Below is a small trained network, with its code and all its weights. Each question gives an input and a class and asks what happens when units are switched off, that is, made to give their printed mean instead of their output.

import numpy as np


def w(rows, s, z=0):
    codes = np.array(rows[::2]) - 128.0
    scale = np.full(codes.shape[1], s)
    scale[-1] = z or s
    return codes * scale


def norm(h):
    return h / np.sqrt((h * h).mean(-1, keepdims=True) + 1e-5)


def f(y):
    return np.maximum(y, 0)


def log_softmax(a):
    a = a - a.max(-1, keepdims=True)
    return a - np.log(np.exp(a).sum(-1, keepdims=True))


def net(x, mask):
    res = np.array(x, float).reshape(1, 3) / 4 @ E
    u = 0
    for l in range(3):
        y = f(norm(res) @ A[l][:, :-1].T + A[l][:, -1])
        res = res + np.where(mask[u : u + 4], y, B[l][:, -1]) @ B[l][:, :-1]
        u += 4
    return log_softmax(norm(res)[-1] @ U[:, :-1].T + U[:, -1])


A, B = {}, {}
E = w([
[149,131,118,23,100,143,140,77,126,123,119,118],'x0',
[254,110,52,155,123,155,118,128,169,206,94,110],'x1',
[95,144,129,121,111,96,96,111,157,174,115,86],'x2',
],0.012)
A[0] = w([
[255,32,92,112,163,228,216,161,5,2,231,222,20],'0.n0',
[133,163,177,210,123,83,91,154,119,210,231,120,252],'0.n1',
[60,137,124,111,145,101,14,104,199,173,137,54,6],'0.n2',
[125,191,116,118,45,34,78,35,91,184,131,28,226],'0.n3',
],0.0059,0.0033)
B[0] = w([
[158,173,181,189,80,139,187,106,139,218,179,109,254],'0.n0',
[117,131,84,153,115,114,191,130,104,166,95,139,228],'0.n1',
[178,174,173,157,80,174,169,85,174,112,248,121,183],'0.n2',
[177,175,192,201,113,99,178,116,163,182,141,194,232],'0.n3',
],0.012,0.0081)
A[1] = w([
[114,120,93,173,211,93,150,170,113,134,35,97,150],'1.n0',
[2,147,213,134,75,96,102,120,143,125,121,165,1],'1.n1',
[217,162,54,152,104,188,66,123,188,173,70,161,180],'1.n2',
[167,166,156,24,129,144,164,35,133,198,94,152,124],'1.n3',
],0.0075,0.0038)
B[1] = w([
[106,79,81,74,92,86,129,47,135,184,63,180,166],'1.n0',
[179,23,151,123,182,230,209,145,75,15,106,1,200],'1.n1',
[33,162,252,38,150,106,25,129,123,22,167,28,255],'1.n2',
[52,98,16,240,173,98,151,253,80,215,42,203,229],'1.n3',
],0.0079,0.0085)
A[2] = w([
[190,137,94,130,108,133,88,157,246,150,92,86,122],'2.n0',
[125,113,65,183,96,103,161,151,142,142,69,176,152],'2.n1',
[96,74,129,129,204,118,179,194,120,101,85,113,254],'2.n2',
[139,133,126,179,148,125,88,160,117,161,119,121,170],'2.n3',
],0.012,0.0033)
B[2] = w([
[148,109,158,122,102,198,211,187,53,39,150,150,222],'2.n0',
[109,60,42,222,129,53,79,25,93,173,165,193,241],'2.n1',
[169,99,104,82,199,124,67,164,123,196,67,109,253],'2.n2',
[42,121,78,2,199,120,80,98,159,110,76,132,253],'2.n3',
],0.01,0.0077)
U = w([
[136,196,188,211,67,160,234,197,84,175,177,127,187],'0',
[111,92,142,37,155,191,165,161,42,10,69,58,166],'1',
[66,88,29,182,134,84,131,121,62,155,63,174,165],'2',
[120,117,145,164,126,85,108,99,104,202,117,114,196],'3',
[178,151,120,108,23,130,27,137,211,74,153,129,3],'4',
[187,174,76,31,21,113,76,63,183,35,208,121,3],'5',
[212,147,141,91,50,112,18,106,192,56,174,143,3],'6',
[202,186,96,71,33,154,37,63,201,34,167,132,3],'7',
],0.011,0.0071)

Each question gives the input, the list of numbers given to net, and the class t.
The units are the neurons (one row each of A and B). Each row of codes is followed by its name. A weight is (code - 128) times the scale printed after its matrix; where a second scale follows, it is the last column's (A, B and U).
mask holds one flag per neuron, layer by layer. A switched-off neuron (its flag False) gives its mean, the last column of its row in B, instead of its output. The means were averaged over made-up inputs and are rounded, as every weight is.
A unit's drop is (log p(t) with every unit on - log p(t) with that unit switched off) / (log p(t) with every unit on - log p(t) with every unit switched off).
The circuit of an input: a set's keep is (log p(t) with only the set's units on - log p(t) with every unit switched off) / (log p(t) with every unit on - log p(t) with every unit switched off). Starting from all 12 units, units are removed one at a time, each time the one whose removal leaves the highest keep (on an exact tie, the one counted first), for as long as the keep stays at least 0.8.
units of the circuit, in order: the units of the circuit, biggest drop first
k most important neurons: the k neurons with the biggest drops, biggest first
k most important neurons of layer l: the k neurons of layer l with the biggest drops, biggest first
input [4,8,7], class 1: units of the circuit, in order : 1.n2, 2.n0
input [7,-1,8], class 0: units of the circuit, in order : 0.n3
input [1,-7,8], class 0: 2 most important neurons : 0.n3, 0.n2
input [8,0,5], class 2: 2 most important neurons : 1.n3, 0.n0
input [5,6,-2], class 1: 2 most important neurons : 1.n2, 0.n1
input [7,-6,-2], class 2: 4 most important neurons : 1.n3, 1.n2, 0.n2, 2.n0
input [3,5,-4], class 1: 3 most important neurons : 1.n2, 0.n3, 0.n1
input [5,-7,-7], class 0: 2 most important neurons of layer 2 : 2.n3, 2.n0
input [6,5,5], class 2: 4 most important neurons : 1.n3, 0.n0, 0.n3, 1.n1
input [-3,3,-2], class 3: units of the circuit, in order : 1.n3, 0.n3
input [7,2,4], class 2: 2 most important neurons : 1.n3, 0.n0
input [-5,7,-4], class 1: 2 most important neurons : 1.n2, 1.n3
input [0,-6,-5], class 1: 2 most important neurons : 0.n3, 1.n1
input [4,5,2], class 1: most important neuron of layer 0 : 0.n0
input [2,6,-6], class 0: 4 most important neurons : 0.n0, 1.n2, 2.n2, 1.n1
input [7,-1,-7], class 0: 2 most important neurons of layer 2 : 2.n2, 2.n3
input [-5,-6,8], class 0: 2 most important neurons of layer 2 : 2.n3, 2.n1
input [-2,8,2], class 1: 2 most important neurons : 1.n2, 2.n0
input [-6,6,6], class 0: 3 most important neurons of layer 0 : 0.n2, 0.n3, 0.n1
input [-4,-7,-6], class 1: 2 most important neurons of layer 1 : 1.n1, 1.n3
input [8,3,2], class 2: units of the circuit, in order : 1.n3
input [7,-6,8], class 0: 3 most important neurons : 0.n3, 0.n2, 0.n1
input [7,-2,7], class 0: 2 most important neurons of layer 2 : 2.n2, 2.n3
input [-2,-4,-2], class 1: 2 most important neurons of layer 1 : 1.n3, 1.n1
